Below is a small trained network, with its code and all its weights. Each question gives an input and a class and asks what happens when units are switched off, that is, made to give their printed mean instead of their output.

import numpy as np


def w(rows, s, z=0):
    codes = np.array(rows[::2]) - 128.0
    scale = np.full(codes.shape[1], s)
    scale[-1] = z or s
    return codes * scale


def f(y):
    return np.maximum(y, 0)


def log_softmax(a):
    a = a - a.max(-1, keepdims=True)
    return a - np.log(np.exp(a).sum(-1, keepdims=True))


def net(x, mask):
    res = np.array(x, float).reshape(1, 4) / 4 @ E
    y = f(res @ A[0][:, :-1].T + A[0][:, -1])
    res = res + np.where(mask, y, B[0][:, -1]) @ B[0][:, :-1]
    return log_softmax(res[-1] @ U[:, :-1].T + U[:, -1])


A, B = {}, {}
E = w([
[114,138,108,73,162,82,210,157,80],'x0',
[135,167,116,126,118,160,112,172,200],'x1',
[149,94,80,186,87,108,170,141,143],'x2',
[8,120,65,139,141,118,76,136,198],'x3',
],0.012)
A[0] = w([
[133,151,106,123,76,95,167,147,183,172],'n0',
[180,145,131,153,199,98,175,86,155,223],'n1',
[202,93,89,178,93,112,154,70,165,122],'n2',
[118,142,104,148,118,143,183,153,247,103],'n3',
[194,159,170,122,136,202,108,175,149,254],'n4',
[160,123,138,123,123,152,45,166,182,117],'n5',
],0.012,0.0031)
B[0] = w([
[186,128,115,202,129,61,178,254,107,179],'n0',
[194,83,156,130,18,121,159,136,43,188],'n1',
[157,96,99,114,117,30,127,56,146,203],'n2',
[210,204,121,129,137,82,90,192,76,213],'n3',
[136,229,111,121,187,182,162,254,91,244],'n4',
[67,160,193,129,173,212,159,204,132,212],'n5',
],0.0091,0.011)
U = w([
[184,80,144,245,67,104,91,32,121,244],'0',
[224,203,122,134,108,135,145,161,114,185],'1',
[140,116,200,145,149,254,56,148,169,47],'2',
[151,84,155,137,134,153,137,65,170,2],'3',
[198,85,37,131,72,119,140,157,166,32],'4',
[187,88,195,56,111,121,203,83,79,179],'5',
[28,122,84,104,152,122,142,148,111,177],'6',
[130,177,112,101,130,156,99,57,147,93],'7',
],0.0091,0.0033)

Each question gives the input, the list of numbers given to net, and the class t.
The units are the neurons (one row each of A and B). Each row of codes is followed by its name. A weight is (code - 128) times the scale printed after its matrix; where a second scale follows, it is the last column's (A, B and U).
mask holds one flag per neuron, in row order. A switched-off neuron (its flag False) gives its mean, the last column of its row in B, instead of its output. The means were averaged over made-up inputs and are rounded, as every weight is.
A unit's drop is (log p(t) with every unit on - log p(t) with that unit switched off) / (log p(t) with every unit on - log p(t) with every unit switched off).
The circuit of an input: a set's keep is (log p(t) with only the set's units on - log p(t) with every unit switched off) / (log p(t) with every unit on - log p(t) with every unit switched off). Starting from all 6 units, units are removed one at a time, each time the one whose removal leaves the highest keep (on an exact tie, the one counted first), for as long as the keep stays at least 0.8.
circuit, biggest first: the units of the circuit, biggest drop first
top k neurons: the k neurons with the biggest drops, biggest first
drop when u is switched off: that unit's drop, to one decimal
input [8,0,-6,-2], class 5: circuit, biggest first -> (n4, n3)
input [-4,-5,3,-7], class 5: circuit, biggest first -> (n1, n3)
input [0,7,-8,2], class 2: circuit, biggest first -> (n5)
input [-6,-2,1,1], class 2: circuit, biggest first -> (n5, n3)
input [1,-4,7,-2], class 0: circuit, biggest first -> (n4, n2)
input [6,1,4,-8], class 5: circuit, biggest first -> (n1, n3)
input [-2,-1,6,-6], class 5: circuit, biggest first -> (n2, n3)
input [5,2,5,6], class 1: top 3 neurons -> (n3, n2, n0)
input [8,-4,-1,3], class 5: top 2 neurons -> (n4, n5)
input [2,-3,0,-1], class 5: top 2 neurons -> (n4, n3)
input [3,3,-7,1], class 6: circuit, biggest first -> (n3, n1)
input [1,-8,-7,2], class 7: circuit, biggest first -> (n1, n0, n4)
input [7,2,-3,-5], class 5: top 3 neurons -> (n3, n1, n0)
input [8,-2,2,-1], class 5: top 3 neurons -> (n4, n3, n1)
input [6,-3,0,2], class 5: circuit, biggest first -> (n4)
input [1,7,-7,3], class 2: top 4 neurons -> (n5, n2, n1, n0)
input [-8,8,0,5], class 1: top 2 neurons -> (n3, n0)
input [-7,-4,2,-6], class 5: top 4 neurons -> (n2, n3, n4, n0)
input [-5,-7,1,4], class 0: top 2 neurons -> (n4, n5)
input [-1,-8,2,-3], class 0: top 3 neurons -> (n4, n5, n2)
input [-1,1,-5,8], class 2: circuit, biggest first -> (n5, n2)
input [8,-1,6,2], class 4: circuit, biggest first -> (n4, n5)
input [-8,-4,3,-5], class 0: circuit, biggest first -> (n2)
input [2,-8,8,-7], class 0: circuit, biggest first -> (n4, n2)
input [-2,-8,-8,0], class 7: top 3 neurons -> (n1, n0, n5)
input [6,5,1,6], class 1: top 3 neurons -> (n3, n0, n2)
input [-5,-7,7,7], class 0: circuit, biggest first -> (n4)
input [-7,6,4,8], class 1: top 2 neurons -> (n3, n0)
input [-6,-7,4,-4], class 0: drop when n4 is switched off -> 0.0
